Where the symbols take the states:
state | ω φ β γ ζ π
z373 | z83 z841 z257 z76 z403 z443
z733 | z392 z190 z962 z952 z708 z778
z962 | z289 z733 z404 z392 z436 z792
z590 | z759 z449 z517 z404 z549 z76
z165 | z127 z400 z434 z827 z428 z356
z83 | z517 z76 z227 z590 z744 z373
z845 | z400 z436 z356 z829 z404 z946
z443 | z373 z247 z889 z841 z510 z835
z135 | z495 z390 z571 z200 z824 z959
z824 | z742 z17 z711 z570 z135 z635
z286 | z190 z517 z778 z72 z650 z227
z495 | z792 z200 z666 z778 z742 z135
z434 | z510 z165 z482 z127 z835 z258
z792 | z962 z778 z449 z733 z611 z495
z959 | z135 z995 z292 z390 z635 z289
z849 | z259 z711 z403 z502 z841 z127
z829 | z635 z281 z400 z836 z289 z436
z835 | z443 z428 z952 z247 z434 z72
z76 | z590 z666 z83 z449 z259 z841
z841 | z76 z571 z373 z666 z849 z247
z403 | z744 z849 z536 z259 z373 z510
z517 | z72 z590 z286 z759 z306 z83
z790 | z708 z650 z611 z784 z778 z570
z374 | z650 z744 z570 z306 z227 z536
z611 | z436 z790 z946 z708 z792 z742
z190 | z952 z72 z733 z835 z784 z286
z289 | z959 z392 z300 z995 z829 z962
z436 | z829 z708 z845 z281 z962 z611
z428 | z247 z300 z835 z292 z165 z759
z827 | z711 z635 z127 z824 z292 z400
z390 | z200 z257 z135 z227 z17 z995
z258 | z434 z356 z784 z165 z72 z306
z502 | z946 z742 z259 z611 z666 z711
z259 | z549 z502 z744 z946 z76 z849
z404 | z300 z962 z759 z289 z845 z449
z300 | z292 z289 z428 z959 z400 z404
z570 | z790 z374 z742 z650 z200 z17
z778 | z733 z286 z792 z190 z790 z200
z742 | z611 z570 z502 z790 z495 z824
z227 | z286 z83 z200 z517 z374 z257
z889 | z257 z443 z995 z373 z960 z952
z711 | z502 z824 z849 z742 z571 z827
z666 | z449 z495 z76 z792 z502 z571
z257 | z227 z373 z390 z83 z536 z889
z292 | z571 z959 z247 z135 z827 z300
z836 | z17 z960 z635 z536 z995 z281
z549 | z356 z946 z306 z845 z590 z259
z200 | z778 z227 z495 z286 z570 z390
z571 | z666 z135 z841 z495 z711 z292
z952 | z889 z835 z392 z443 z482 z190
z708 | z281 z784 z436 z482 z733 z790
z392 | z995 z952 z289 z889 z281 z733
z946 | z845 z611 z549 z436 z449 z502
z759 | z428 z404 z72 z300 z356 z590
z127 | z849 z827 z510 z711 z247 z165
z356 | z165 z845 z258 z400 z759 z549
z306 | z258 z549 z650 z356 z517 z744
z17 | z570 z536 z824 z374 z390 z836
z536 | z374 z403 z17 z744 z257 z960
z400 | z827 z829 z165 z635 z300 z845
z784 | z482 z258 z708 z434 z190 z650
z247 | z841 z292 z443 z571 z127 z428
z744 | z306 z259 z374 z549 z83 z403
z650 | z784 z306 z790 z258 z286 z374
z635 | z824 z836 z827 z17 z959 z829
z449 | z404 z792 z590 z962 z946 z666
z482 | z960 z434 z281 z510 z952 z784
z510 | z403 z127 z960 z849 z443 z434
z960 | z536 z510 z836 z403 z889 z482
z72 | z835 z759 z190 z428 z258 z517
z281 | z836 z482 z829 z960 z392 z708
z995 | z390 z889 z959 z257 z836 z392

In the rows, 150 stands for zero.

The rows follow the links: the fewer symbols apart two states are, the more alike their rows tend to be.

Some states and rows for them; each showing differs a little:
z962: 105,218,184,201,211,107,86,109,81,224,144,178,177,173,134,160,114,151,125,201,203,123,182,190,101,138,93,162,130,197,229,200,164,213,138,55,129,141,201,139,117,117,184,105,163
z428: 176,99,151,173,207,134,183,170,137,254,221,165,154,154,77,131,172,147,150,218,202,111,166,148,132,122,160,74,123,186,195,174,216,210,136,162,142,182,144,127,141,231,130,88,172
z959: 84,205,165,216,131,143,150,165,173,234,196,222,163,167,146,150,163,131,117,202,198,55,161,140,86,109,124,133,175,172,209,194,184,121,132,63,171,150,161,219,135,133,219,61,115
z946: 192,145,161,166,169,189,118,214,105,147,117,151,130,115,165,252,114,136,134,131,91,225,225,179,210,139,106,224,132,115,160,131,79,222,169,192,106,120,156,120,110,127,59,232,137
z400: 202,174,180,160,183,199,179,273,194,233,210,198,154,63,133,209,105,118,93,185,92,173,194,190,148,179,140,159,234,106,179,136,108,202,152,149,109,170,186,187,155,168,71,143,187
z227: 86,141,117,143,127,120,137,37,111,56,84,95,133,253,172,112,184,188,215,132,186,134,100,121,146,149,157,134,78,204,125,156,200,105,146,153,200,114,106,119,159,140,221,149,115
z517: 139,95,139,158,221,88,124,75,59,135,117,88,132,222,117,129,160,168,225,153,193,180,152,132,174,136,150,121,38,214,155,175,186,201,155,210,142,124,123,60,128,187,141,165,128
z571: 109,153,144,222,91,157,180,198,157,192,189,197,127,227,138,180,217,166,199,205,198,68,188,99,176,50,113,133,142,172,188,174,165,89,112,159,166,124,121,184,121,144,201,113,91
z404: 136,158,159,214,224,117,103,177,76,262,123,183,160,178,94,183,137,130,125,226,194,127,198,152,131,124,100,146,95,188,235,191,171,225,120,128,132,144,174,116,92,165,151,117,129
z436: 175,213,189,132,192,163,113,178,137,176,128,170,170,79,159,204,99,122,65,145,88,206,188,219,123,189,110,206,203,110,173,147,71,218,161,89,111,153,226,191,135,117,93,201,164
z281: 180,210,172,115,158,161,134,132,205,145,162,136,183,71,163,110,99,129,50,115,134,189,138,212,97,228,174,163,241,106,111,160,111,169,190,69,133,179,203,193,202,120,142,142,198
z76: 142,102,116,193,145,142,156,149,94,162,131,149,108,238,115,173,211,171,254,162,187,106,161,79,210,68,116,134,56,208,181,151,176,150,107,234,165,129,95,95,97,161,164,168,95
z403: 193,83,125,89,70,192,224,184,215,88,185,125,122,99,169,147,183,143,214,99,102,173,123,120,219,135,202,118,179,112,68,84,125,74,158,261,161,180,105,175,169,157,101,188,159

Each walk starts at a row. The symbols on each line, taken left to right, move it on to the next state.
Answer with the state's row; about right is enough.
start 196,149,149,85,164,151,121,94,101,40,74,74,154,123,209,138,134,153,159,66,103,248,114,199,175,233,164,202,149,113,82,118,125,189,185,159,138,152,132,112,160,129,123,220,148
ω π ζ φ γ ζ	246,112,172,121,223,156,149,212,133,188,169,139,138,67,121,173,133,129,124,128,113,239,197,184,189,188,145,161,140,106,160,125,107,242,164,222,100,169,146,124,119,191,25,210,187
π ζ φ π ζ	178,160,177,171,85,211,165,241,170,120,128,174,120,138,195,270,158,138,142,129,80,168,181,138,230,94,118,229,157,79,159,122,74,143,128,211,125,135,158,179,95,125,83,219,98
start 80,215,145,154,213,89,79,57,82,155,95,133,183,192,140,97,104,173,105,168,199,155,139,191,74,177,128,145,128,205,185,194,189,190,147,51,141,143,190,129,149,143,220,103,148
φ β φ φ ζ π	213,105,146,78,189,134,164,133,106,73,96,85,131,131,164,148,156,141,178,102,103,250,158,177,209,198,174,179,113,108,113,101,108,189,183,242,128,157,123,87,132,150,58,240,174
ζ π ω β ζ γ ω π γ	243,105,143,115,193,170,203,222,188,207,216,170,145,55,104,149,130,126,140,136,119,193,190,168,182,188,172,128,173,98,152,117,130,200,160,210,113,189,154,141,154,222,54,156,221
start 153,98,125,144,218,89,180,87,136,205,194,133,164,156,74,52,184,167,173,184,219,117,156,152,111,190,192,50,103,203,176,159,225,193,144,172,137,179,133,111,175,209,152,75,194
γ γ β π ζ ω π β φ	225,98,148,135,132,185,235,267,246,181,244,180,134,84,127,152,188,135,150,170,102,162,192,135,194,153,163,142,203,105,120,110,130,128,146,207,147,193,123,174,171,185,84,161,192
φ ω β γ π φ φ φ ζ π	114,125,130,139,125,114,195,78,207,144,186,147,180,170,123,58,181,173,191,162,220,91,94,133,102,168,189,58,153,182,129,163,224,107,141,121,194,170,147,166,213,165,235,59,176
start 129,117,147,86,77,169,186,121,223,27,163,130,145,113,221,90,155,141,161,76,107,182,104,132,180,169,204,144,219,105,85,81,116,65,158,184,200,142,119,201,206,117,150,183,169
π ζ β β π π π	90,221,153,201,170,127,62,133,48,184,70,167,158,221,165,197,135,154,151,193,175,107,160,139,122,97,87,187,86,188,210,200,154,192,122,83,140,110,186,117,108,110,203,153,81
ζ β φ ζ π ζ π φ	131,200,153,111,60,198,155,149,217,73,147,168,166,134,225,143,144,150,123,93,98,148,109,147,154,152,169,193,243,90,99,128,118,48,157,122,188,138,151,210,179,90,176,172,140
start 165,120,144,85,95,163,140,103,159,36,88,104,144,129,222,129,143,175,161,73,85,218,115,141,202,177,182,206,166,120,41,104,102,99,179,178,163,123,126,160,185,102,138,226,126
β φ γ π φ π ω π	199,83,145,140,96,210,209,240,219,122,213,175,141,96,144,198,188,160,193,120,93,175,171,128,227,111,156,141,192,104,108,96,108,88,140,250,163,167,117,176,153,180,97,164,145
ζ β β π π β ω β ζ ω	141,196,156,154,63,214,154,212,215,111,168,198,154,109,201,222,137,126,125,125,110,132,157,146,183,119,126,213,254,89,150,136,90,62,147,136,152,128,157,238,156,99,169,163,111
start 150,203,162,118,100,162,179,152,231,117,176,145,172,59,203,113,128,141,95,116,120,153,124,156,125,188,177,150,289,91,107,154,120,94,171,92,169,180,170,229,225,106,188,137,178
ω ω φ π φ β ζ	90,130,133,136,111,125,172,61,170,86,148,124,155,216,151,74,182,190,196,152,209,93,82,99,132,120,171,105,121,197,118,157,220,63,157,152,196,126,116,152,184,146,243,107,139
ω β β ω γ π ζ	155,211,171,103,132,165,79,119,85,73,54,103,155,131,217,171,83,137,111,83,75,232,131,200,156,211,166,248,174,84,126,140,105,143,178,115,129,133,191,165,156,89,136,215,132
start 110,145,162,228,129,158,132,178,84,179,134,175,125,248,157,231,182,155,200,196,182,89,162,86,191,43,97,155,94,178,191,152,157,124,122,190,148,103,128,142,85,138,176,156,75
ω φ π ω φ φ π π β	71,184,157,172,79,141,129,98,171,108,161,163,163,231,175,112,168,169,161,158,187,70,98,117,121,111,138,132,181,176,150,180,191,53,135,92,198,122,131,191,174,111,265,95,108
β β β ω φ β ω ω	152,113,130,178,266,108,153,144,98,242,167,142,123,170,60,138,159,167,177,202,217,150,208,147,115,144,141,107,56,206,215,178,190,249,131,182,124,157,127,86,94,215,117,128,143
start 108,86,118,147,100,110,207,108,162,123,166,145,133,206,139,94,220,188,233,167,231,89,139,83,168,102,181,83,83,202,133,131,210,77,132,211,186,144,85,131,155,182,185,107,138
ζ ω π ω ζ φ π	145,84,118,179,106,127,206,164,166,192,200,167,132,201,117,158,223,188,218,195,199,74,159,91,178,67,135,96,102,201,159,151,208,101,111,200,180,132,93,141,126,201,175,112,123
φ β π φ ω π β π ζ γ	203,153,164,158,102,209,192,264,240,199,253,209,159,75,136,208,159,126,127,158,103,141,182,149,170,127,146,162,257,106,143,129,96,128,124,165,157,192,166,221,166,180,115,139,150
